Below are the code and all the weights of a small trained network. Each question names an input and a class and asks about switching units off, where a switched-off unit gives its printed mean instead of its output.

import numpy as np


def w(rows, s, z=0):
    codes = np.array(rows[::2]) - 128.0
    scale = np.full(codes.shape[1], s)
    scale[-1] = z or s
    return codes * scale


def norm(h):
    return h / np.sqrt((h * h).mean(-1, keepdims=True) + 1e-5)


def f(y):
    return y / 2 * (1 + np.tanh(0.7978845608 * (y + 0.044715 * y**3)))


def log_softmax(a):
    a = a - a.max(-1, keepdims=True)
    return a - np.log(np.exp(a).sum(-1, keepdims=True))


def net(x, mask):
    res = np.array(x, float).reshape(1, 4) / 4 @ E
    u = 0
    for l in range(3):
        y = f(norm(res) @ A[l][:, :-1].T + A[l][:, -1])
        res = res + np.where(mask[u : u + 4], y, B[l][:, -1]) @ B[l][:, :-1]
        u += 4
    return log_softmax(norm(res)[-1] @ U[:, :-1].T + U[:, -1])


A, B = {}, {}
E = w([
[137,165,202,215,142],'x0',
[232,249,47,156,163],'x1',
[124,125,119,133,132],'x2',
[234,81,156,205,31],'x3',
],0.002)
A[0] = w([
[72,3,223,71,107,91],'0.n0',
[120,62,18,41,32,162],'0.n1',
[102,159,223,249,172,59],'0.n2',
[211,75,120,162,34,6],'0.n3',
],0.0052,0.0018)
B[0] = w([
[140,175,65,196,163,254],'0.n0',
[249,178,253,138,137,219],'0.n1',
[186,79,182,9,146,196],'0.n2',
[76,82,48,61,145,185],'0.n3',
],0.0046,0.0031)
A[1] = w([
[24,124,47,84,55,92],'1.n0',
[38,181,82,44,184,96],'1.n1',
[114,13,253,196,181,173],'1.n2',
[61,86,185,134,32,1],'1.n3',
],0.0039,0.0026)
B[1] = w([
[178,132,132,2,207,77],'1.n0',
[179,44,68,66,117,191],'1.n1',
[220,227,119,147,128,254],'1.n2',
[174,81,123,175,87,47],'1.n3',
],0.0054,0.0016)
A[2] = w([
[216,112,35,108,112,70],'2.n0',
[189,32,110,211,2,132],'2.n1',
[81,97,114,139,66,1],'2.n2',
[78,222,89,181,72,2],'2.n3',
],0.0049,0.0015)
B[2] = w([
[96,123,200,193,167,253],'2.n0',
[48,120,63,2,192,225],'2.n1',
[199,159,113,40,221,58],'2.n2',
[144,242,53,235,141,133],'2.n3',
],0.0058,0.002)
U = w([
[79,43,38,22,228,248],'0',
[154,171,85,181,188,224],'1',
[253,156,243,87,144,131],'2',
[139,100,173,122,195,216],'3',
[96,23,160,166,92,3],'4',
[28,10,130,167,32,3],'5',
],0.0058,0.0043)

Each question gives the input, the list of numbers given to net, and the class t.
The units are the neurons (one row each of A and B). Each row of codes is followed by its name. A weight is (code - 128) times the scale printed after its matrix; where a second scale follows, it is the last column's (A, B and U).
mask holds one flag per neuron, layer by layer. A switched-off neuron (its flag False) gives its mean, the last column of its row in B, instead of its output. The means were averaged over made-up inputs and are rounded, as every weight is.
A unit's drop is (log p(t) with every unit on - log p(t) with that unit switched off) / (log p(t) with every unit on - log p(t) with every unit switched off).
most important unit: the unit with the biggest drop
k most important neurons: the k neurons with the biggest drops, biggest first
top k neurons in layer l: the k neurons of layer l with the biggest drops, biggest first
drop of u: that unit's drop, to one decimal
input [-8,1,1,8], class 0: 4 most important neurons	(0.n3, 2.n1, 0.n2, 1.n2)
input [-6,-7,-5,7], class 0: most important unit	2.n1
input [5,-5,-5,-3], class 1: top 2 neurons in layer 0	(0.n0, 0.n3)
input [8,6,-1,-8], class 0: 4 most important neurons	(0.n1, 1.n2, 1.n1, 0.n0)
input [0,5,0,7], class 0: 3 most important neurons	(2.n1, 1.n2, 0.n0)
input [-7,6,-5,0], class 2: 2 most important neurons	(0.n1, 0.n0)
input [4,-8,1,6], class 1: top 2 neurons in layer 0	(0.n0, 0.n1)
input [5,-4,5,6], class 0: 2 most important neurons	(2.n1, 0.n1)
input [-5,-5,-5,-2], class 1: 2 most important neurons	(0.n0, 0.n2)
input [4,-8,-1,-3], class 1: 2 most important neurons	(0.n0, 0.n3)
input [-7,0,-5,-5], class 2: 2 most important neurons	(0.n1, 2.n1)
input [4,4,0,-4], class 0: 4 most important neurons	(0.n1, 1.n2, 0.n0, 2.n3)
input [2,-7,-2,5], class 1: 2 most important neurons	(0.n0, 1.n2)
input [-1,1,4,4], class 0: most important unit	1.n2
input [8,-2,5,-2], class 2: 2 most important neurons	(0.n2, 1.n2)
input [-3,-7,-4,0], class 1: top 2 neurons in layer 0	(0.n0, 0.n2)
input [-6,-2,5,2], class 2: drop of 0.n1	1.1
input [-1,-6,6,2], class 1: drop of 0.n0	0.2
input [-1,-7,7,8], class 0: drop of 0.n3	0.3
input [0,-8,8,-1], class 1: top neuron in layer 0	(0.n0)
input [3,-4,0,1], class 1: top 2 neurons in layer 0	(0.n0, 0.n1)
